Below is a small trained network, with its code and all its weights. Each question gives an input and a target symbol and asks what happens when units are switched off, that is, made to give their printed mean instead of their output.

import numpy as np


def w(rows, s, z=0):
    codes = np.array(rows[::2]) - 128.0
    scale = np.full(codes.shape[1], s)
    scale[-1] = z or s
    return codes * scale


def norm(h):
    return h / np.sqrt((h * h).mean(-1, keepdims=True) + 1e-5)


def f(y):
    return np.maximum(y, 0)


def softmax(a):
    e = np.exp(a - a.max(-1, keepdims=True))
    return e / e.sum(-1, keepdims=True)


def log_softmax(a):
    a = a - a.max(-1, keepdims=True)
    return a - np.log(np.exp(a).sum(-1, keepdims=True))


def net(x, mask):
    ids = ['ΘΞΣαβητψω'.index(c) for c in x.split()]
    T = len(ids)
    res = E[ids] + P[:T]
    u = 0
    for l in range(2):
        q, k, v = (norm(res) @ M[l].T for M in (Q, K, V))
        z = softmax(np.where(np.tri(T) > 0, q @ k.T / 2**0.5, -1e9)) @ v
        res = res + np.where(mask[u], z, O[l][:, -1]) @ O[l][:, :-1]
        u += 1
        y = f(norm(res) @ A[l][:, :-1].T + A[l][:, -1])
        res = res + np.where(mask[u : u + 4], y, B[l][:, -1]) @ B[l][:, :-1]
        u += 4
    return log_softmax(norm(res)[-1] @ U[:, :-1].T + U[:, -1])


Q, K, V, O, A, B = {}, {}, {}, {}, {}, {}
E = w([
[135,173,146,79],'Θ',
[135,104,152,202],'Ξ',
[135,171,163,101],'Σ',
[145,196,173,106],'α',
[153,161,121,112],'β',
[147,220,190,58],'η',
[192,70,98,148],'τ',
[127,71,138,69],'ψ',
[255,221,43,86],'ω',
],0.025)
P = w([
[254,188,210,75],'0',
[190,188,173,91],'1',
[166,182,160,102],'2',
[142,175,150,112],'3',
[126,171,133,119],'4',
[112,166,115,126],'5',
[94,163,101,133],'6',
[81,157,87,136],'7',
[64,148,82,139],'8',
[48,141,71,147],'9',
[23,133,57,149],'10',
[45,134,90,157],'11',
],0.0093)
Q[0] = w([
[202,50,105,80],'0.h0',
[211,5,94,154],'0.h0',
],0.029)
K[0] = w([
[130,246,84,70],'0.h0',
[233,255,218,93],'0.h0',
],0.02)
V[0] = w([
[117,107,80,7],'0.h0',
[148,67,176,179],'0.h0',
],0.016)
O[0] = w([
[246,161,105,90,2],'0.h0',
[81,134,33,142,231],'0.h0',
],0.011,0.00056)
A[0] = w([
[162,184,67,226,163],'0.n0',
[124,92,185,18,196],'0.n1',
[103,252,62,137,2],'0.n2',
[179,38,112,65,125],'0.n3',
],0.015,0.0042)
B[0] = w([
[133,106,236,90,199],'0.n0',
[152,6,130,131,254],'0.n1',
[198,105,8,169,234],'0.n2',
[178,70,100,157,213],'0.n3',
],0.016,0.0072)
Q[1] = w([
[170,114,65,250],'1.h0',
[33,160,228,242],'1.h0',
],0.021)
K[1] = w([
[126,157,2,198],'1.h0',
[48,221,145,169],'1.h0',
],0.026)
V[1] = w([
[82,86,167,177],'1.h0',
[72,186,8,50],'1.h0',
],0.012)
O[1] = w([
[209,174,162,70,138],'1.h0',
[1,64,166,110,3],'1.h0',
],0.0098,0.0061)
A[1] = w([
[130,48,181,101,144],'1.n0',
[150,99,186,253,245],'1.n1',
[132,179,221,137,20],'1.n2',
[149,87,143,158,6],'1.n3',
],0.034,0.0018)
B[1] = w([
[75,19,86,49,219],'1.n0',
[119,145,201,252,248],'1.n1',
[94,244,130,71,176],'1.n2',
[65,167,123,148,212],'1.n3',
],0.027,0.011)
U = w([
[115,137,156,33,207],'Θ',
[126,218,181,136,196],'Ξ',
[19,157,96,93,110],'Σ',
[110,88,250,92,3],'α',
[133,122,140,119,53],'β',
[133,130,16,161,129],'η',
[195,95,162,224,13],'τ',
[166,42,151,70,149],'ψ',
[240,138,112,115,246],'ω',
],0.017,0.0047)

Each question gives the input, a string of symbols that net reads in full, and the target symbol t.
The units are the heads (2 rows each of Q, K, V and O) and the neurons (one row each of A and B). Each row of codes is followed by its name. A weight is (code - 128) times the scale printed after its matrix; where a second scale follows, it is the last column's (O, A, B and U).
mask holds one flag per unit, layer by layer, with each layer's heads first. A switched-off unit (its flag False) gives its mean, the last column of its rows in O or B, instead of its output. The means were averaged over made-up inputs and are rounded, as every weight is.
A unit's drop is (log p(t) with every unit on - log p(t) with that unit switched off) / (log p(t) with every unit on - log p(t) with every unit switched off).
The circuit of an input: a set's keep is (log p(t) with only the set's units on - log p(t) with every unit switched off) / (log p(t) with every unit on - log p(t) with every unit switched off). Starting from all 10 units, units are removed one at a time, each time the one whose removal leaves the highest keep (on an exact tie, the one counted first), for as long as the keep stays at least 0.8.
units of the circuit, in order: the units of the circuit, biggest drop first
k most important neurons: the k neurons with the biggest drops, biggest first
k most important neurons of layer l: the k neurons of layer l with the biggest drops, biggest first
drop of u: that unit's drop, to one decimal
input Σ α ψ ω α α ψ Ξ α Θ α η, target Σ: units of the circuit, in order -> [0.h0]
input η η ψ ω α η Θ Σ α ω Θ Σ, target ω: 2 most important neurons -> [1.n1, 1.n0]
input Σ ψ τ Θ β, target η: 4 most important neurons -> [0.n2, 1.n1, 1.n0, 0.n1]
input η Σ β α Σ β Σ τ η α α β, target η: 3 most important neurons -> [0.n2, 1.n1, 1.n0]
input ω Θ η η α, target Ξ: 2 most important neurons -> [0.n2, 1.n2]
input Σ α Θ Θ, target ψ: units of the circuit, in order -> [0.n1, 1.n0]
input Σ Θ τ α Σ α, target η: units of the circuit, in order -> [0.n2, 0.h0]
input α ω ω Θ η, target Θ: 3 most important neurons -> [0.n2, 0.n1, 1.n2]
input α Θ β Σ Σ β α Σ α, target Ξ: units of the circuit, in order -> [0.h0, 1.n2]
input ψ τ Ξ, target Ξ: 2 most important neurons of layer 1 -> [1.n2, 1.n1]
input α α Ξ, target Ξ: 2 most important neurons of layer 0 -> [0.n1, 0.n2]
input β β ω Θ, target ψ: 3 most important neurons -> [0.n1, 1.n0, 0.n0]
input ω α Σ ψ Ξ Θ, target Σ: 3 most important neurons -> [1.n1, 0.n1, 1.n0]
input α α Σ Ξ Θ τ ψ Ξ β, target Σ: units of the circuit, in order -> [0.h0]
input ψ α β, target ω: 2 most important neurons -> [1.n1, 1.n0]
input Σ Σ ω α η Σ η, target Θ: 3 most important neurons of layer 0 -> [0.n2, 0.n1, 0.n3]
input β Σ α α Ξ Σ η Ξ, target Σ: drop of 1.h0 -> 0.9
input Ξ Θ α Θ β Σ α, target Σ: drop of 0.n1 -> 0.1
input β α Σ, target α: drop of 0.n0 -> 0.4
input Θ β Σ Σ, target α: most important neuron of layer 1 -> [1.n0]
